Below is a small trained network, with its code and all its weights. Each question gives an input and a target symbol and asks what happens when units are switched off, that is, made to give their printed mean instead of their output.

import numpy as np


def w(rows, s, z=0):
    codes = np.array(rows[::2]) - 128.0
    scale = np.full(codes.shape[1], s)
    scale[-1] = z or s
    return codes * scale


def norm(h):
    return h / np.sqrt((h * h).mean(-1, keepdims=True) + 1e-5)


def f(y):
    return y / 2 * (1 + np.tanh(0.7978845608 * (y + 0.044715 * y**3)))


def softmax(a):
    e = np.exp(a - a.max(-1, keepdims=True))
    return e / e.sum(-1, keepdims=True)


def log_softmax(a):
    a = a - a.max(-1, keepdims=True)
    return a - np.log(np.exp(a).sum(-1, keepdims=True))


def net(x, mask):
    ids = ['εηλπστφψω'.index(c) for c in x.split()]
    T = len(ids)
    res = E[ids] + P[:T]
    u = 0
    for l in range(2):
        q, k, v = (norm(res) @ M[l].T for M in (Q, K, V))
        z = softmax(np.where(np.tri(T) > 0, q @ k.T / 4**0.5, -1e9)) @ v
        res = res + np.where(mask[u], z, O[l][:, -1]) @ O[l][:, :-1]
        u += 1
        y = f(norm(res) @ A[l][:, :-1].T + A[l][:, -1])
        res = res + np.where(mask[u : u + 8], y, B[l][:, -1]) @ B[l][:, :-1]
        u += 8
    return log_softmax(norm(res)[-1] @ U[:, :-1].T + U[:, -1])


Q, K, V, O, A, B = {}, {}, {}, {}, {}, {}
E = w([
[117,143,121,146,252,157,68,105,123,102,150,176],'ε',
[98,180,156,154,114,94,120,41,147,193,152,129],'η',
[75,138,172,109,175,131,25,173,202,189,80,111],'λ',
[102,29,232,173,145,83,97,107,146,105,145,112],'π',
[132,123,110,136,131,133,209,127,84,96,169,159],'σ',
[134,103,172,119,50,135,141,144,155,173,72,66],'τ',
[157,204,91,59,140,184,121,148,122,158,71,138],'φ',
[94,186,142,156,105,78,107,37,126,171,156,137],'ψ',
[193,60,131,208,122,164,65,85,160,128,142,111],'ω',
],0.0014)
P = w([
[253,120,51,98,95,65,99,210,124,38,144,38],'0',
[101,130,155,126,86,162,120,110,43,179,111,130],'1',
[111,125,170,123,103,169,129,121,83,167,118,153],'2',
[113,131,170,129,102,171,141,109,111,155,114,139],'3',
[117,132,160,130,113,172,148,110,145,146,110,149],'4',
[114,146,159,122,107,144,141,98,148,132,113,150],'5',
[128,150,138,134,113,136,142,91,164,120,107,148],'6',
],0.00075)
Q[0] = w([
[109,66,163,169,131,107,79,156,181,136,116,91],'0.h1',
[105,142,158,183,119,102,126,4,90,137,172,160],'0.h1',
[183,55,66,137,197,153,119,199,130,41,143,131],'0.h1',
[159,66,161,114,83,101,182,171,112,79,134,83],'0.h1',
],0.0037)
K[0] = w([
[76,67,200,180,129,128,79,130,188,158,100,110],'0.h1',
[210,64,66,179,163,31,110,122,105,16,195,86],'0.h1',
[48,127,188,161,192,234,180,13,129,123,115,254],'0.h1',
[84,79,207,134,53,120,215,88,91,151,137,117],'0.h1',
],0.0029)
V[0] = w([
[55,33,153,82,73,125,223,207,120,163,103,83],'0.h1',
[215,130,46,146,21,154,234,34,3,60,173,151],'0.h1',
[179,229,58,54,50,209,92,157,135,211,5,92],'0.h1',
[154,72,199,186,2,84,109,68,161,156,98,49],'0.h1',
],0.0011)
O[0] = w([
[181,212,86,189,194,107,89,126,139,143,206,204,143],'0.h1',
[3,150,157,145,177,110,66,168,218,180,121,121,254],'0.h1',
[107,30,211,179,193,77,107,83,100,66,199,158,201],'0.h1',
[110,155,87,56,247,174,108,129,89,101,124,186,162],'0.h1',
],0.0013,0.0012)
A[0] = w([
[135,30,124,159,156,113,155,149,32,43,192,146,127],'0.n1',
[204,101,150,93,115,117,61,75,8,124,127,139,79],'0.n2',
[148,39,133,125,5,96,172,188,97,113,109,43,192],'0.n3',
[157,157,86,85,93,150,60,189,118,160,87,85,163],'0.n4',
[199,80,165,82,160,147,118,101,114,52,93,123,78],'0.n5',
[117,138,107,169,221,84,131,58,93,89,215,114,255],'0.n6',
[185,155,43,78,147,182,157,190,25,104,121,149,128],'0.n7',
[153,133,165,97,142,145,78,103,206,86,64,76,151],'0.n8',
],0.0019,0.00093)
B[0] = w([
[69,192,155,71,177,130,57,86,189,234,77,101,146],'0.n1',
[112,171,97,194,108,120,210,169,217,134,167,120,143],'0.n2',
[81,197,207,76,232,197,77,73,188,139,74,227,143],'0.n3',
[120,115,217,134,178,158,138,64,185,151,118,168,141],'0.n4',
[82,194,53,175,88,95,164,172,138,130,167,125,126],'0.n5',
[140,84,189,94,124,190,126,183,130,180,73,132,254],'0.n6',
[66,57,249,107,166,135,47,78,163,201,63,142,134],'0.n7',
[94,99,126,118,130,153,181,166,80,180,164,159,206],'0.n8',
],0.0016,0.00077)
Q[1] = w([
[79,212,74,171,38,40,141,2,77,146,204,55],'1.h1',
[90,160,232,124,105,139,100,30,52,213,96,139],'1.h1',
[180,168,26,155,70,63,145,119,114,99,172,101],'1.h1',
[102,181,63,52,155,69,182,228,128,63,129,153],'1.h1',
],0.003)
K[1] = w([
[206,225,53,76,44,21,169,64,96,58,173,21],'1.h1',
[163,211,228,16,115,39,80,22,86,188,87,73],'1.h1',
[222,194,26,196,47,82,172,134,112,68,174,139],'1.h1',
[37,150,75,155,128,174,238,251,83,108,140,249],'1.h1',
],0.0033)
V[1] = w([
[186,7,110,149,103,154,96,93,170,114,115,97],'1.h1',
[118,181,79,157,90,108,189,137,95,82,169,174],'1.h1',
[124,126,138,58,134,79,83,100,115,133,113,89],'1.h1',
[151,111,123,121,107,135,203,207,116,164,159,109],'1.h1',
],0.0019)
O[1] = w([
[7,133,158,153,121,135,113,86,43,131,110,151,48],'1.h1',
[149,92,171,137,133,215,146,140,160,227,123,78,5],'1.h1',
[142,153,164,100,206,114,100,128,140,18,117,185,147],'1.h1',
[119,212,169,160,97,176,146,58,173,136,202,40,102],'1.h1',
],0.0016,0.0023)
A[1] = w([
[99,91,166,147,123,146,122,128,157,121,131,122,254],'1.n1',
[52,86,68,133,105,179,130,124,100,83,55,89,88],'1.n2',
[140,142,40,140,93,139,185,170,112,123,156,111,32],'1.n3',
[192,106,108,170,134,159,60,114,176,87,116,124,170],'1.n4',
[182,169,108,96,140,126,151,163,180,122,135,117,25],'1.n5',
[141,129,119,89,177,97,145,174,123,89,131,192,139],'1.n6',
[95,97,190,80,223,151,1,116,170,108,36,140,62],'1.n7',
[139,116,166,113,99,125,134,73,124,169,117,131,153],'1.n8',
],0.0034,0.0011)
B[1] = w([
[154,180,109,105,166,126,124,141,90,110,116,210,142],'1.n1',
[99,131,95,196,135,78,204,136,67,167,198,148,107],'1.n2',
[137,95,190,140,160,76,70,115,135,85,106,177,122],'1.n3',
[127,180,179,53,144,154,135,171,180,124,84,122,130],'1.n4',
[82,97,117,164,134,111,116,92,38,116,128,168,136],'1.n5',
[100,170,86,183,161,164,181,167,114,185,160,155,253],'1.n6',
[221,164,222,70,111,179,61,160,253,61,44,156,243],'1.n7',
[116,104,122,130,179,146,115,213,143,78,106,134,133],'1.n8',
],0.0024,0.004)
U = w([
[200,227,204,47,180,229,94,225,227,62,47,202,232],'ε',
[64,253,163,21,200,137,159,13,68,4,242,3,156],'η',
[117,12,249,204,170,5,36,73,56,30,160,241,101],'λ',
[73,3,44,80,224,179,87,240,89,84,113,26,41],'π',
[60,207,35,220,242,155,227,207,55,221,239,241,197],'σ',
[38,85,116,110,6,147,224,135,100,57,4,54,33],'τ',
[34,208,53,127,25,8,4,118,223,247,123,76,11],'φ',
[246,57,215,220,18,203,224,73,178,212,226,18,83],'ψ',
[222,103,16,47,163,189,86,6,27,233,39,105,78],'ω',
],0.0036,0.0012)

Each question gives the input, a string of symbols that net reads in full, and the target symbol t.
The units are the heads (4 rows each of Q, K, V and O) and the neurons (one row each of A and B). Each row of codes is followed by its name. A weight is (code - 128) times the scale printed after its matrix; where a second scale follows, it is the last column's (O, A, B and U).
mask holds one flag per unit, layer by layer, with each layer's heads first. A switched-off unit (its flag False) gives its mean, the last column of its rows in O or B, instead of its output. The means were averaged over made-up inputs and are rounded, as every weight is.
A unit's drop is (log p(t) with every unit on - log p(t) with that unit switched off) / (log p(t) with every unit on - log p(t) with every unit switched off).
The circuit of an input: a set's keep is (log p(t) with only the set's units on - log p(t) with every unit switched off) / (log p(t) with every unit on - log p(t) with every unit switched off). Starting from the 12 units with the biggest drops (on a tie, the unit counted first), units are removed one at a time, each time the one whose removal leaves the highest keep (on an exact tie, the one counted first), for as long as the keep stays at least 0.8.
units of the circuit, in order: the units of the circuit, biggest drop first
unit that matters most: the unit with the biggest drop
top k neurons: the k neurons with the biggest drops, biggest first
top k neurons in layer l: the k neurons of layer l with the biggest drops, biggest first
input ω σ ψ, target π: top 4 neurons in layer 0	0.n3, 0.n7, 0.n1, 0.n5
input σ ω π ε ε, target σ: units of the circuit, in order	0.h1, 0.n3, 1.n2, 1.h1
input η σ η, target η: top neuron	1.n7
input η ε φ φ φ ε, target σ: top 4 neurons	0.n7, 0.n3, 0.n5, 0.n4
input τ π ψ, target σ: top 2 neurons	1.n7, 0.n3
input τ λ ψ η σ σ, target σ: top 2 neurons	0.n3, 1.n7
input σ σ σ φ τ ψ φ, target σ: units of the circuit, in order	0.n3, 0.n1, 1.n7
input φ φ τ φ η η, target λ: units of the circuit, in order	1.n6, 0.h1, 1.n7
input σ σ φ τ σ, target λ: top 3 neurons in layer 0	0.n4, 0.n7, 0.n3
input τ λ η, target σ: top 3 neurons	1.n7, 0.n7, 0.n3
input λ ω φ λ, target σ: top 4 neurons	1.n7, 0.n7, 0.n8, 0.n2
input ε ω τ τ σ σ τ, target λ: top 3 neurons	0.n7, 1.n3, 0.n6
input λ η ψ σ σ, target σ: top 3 neurons	0.n7, 0.n5, 1.n7
input λ λ σ ψ, target ψ: unit that matters most	0.n2
input ε τ σ η, target τ: top 3 neurons	1.n6, 1.n7, 1.n8
input τ φ φ σ η, target σ: top 2 neurons	0.n7, 1.n7
input σ φ λ σ φ σ σ, target ψ: top 3 neurons in layer 0	0.n7, 0.n4, 0.n3
input φ ω η φ, target σ: top 2 neurons	0.n7, 1.n7
input π σ φ η π φ π, target λ: top 2 neurons	0.n5, 0.n7
input σ φ ψ λ ε η, target φ: unit that matters most	0.h1
input τ τ φ ψ, target σ: top 4 neurons in layer 0	0.n7, 0.n3, 0.n2, 0.n4
input ω ψ λ η, target π: top 2 neurons in layer 0	0.n7, 0.n3
input ω ψ τ η ψ, target π: top 3 neurons in layer 1	1.n8, 1.n7, 1.n6
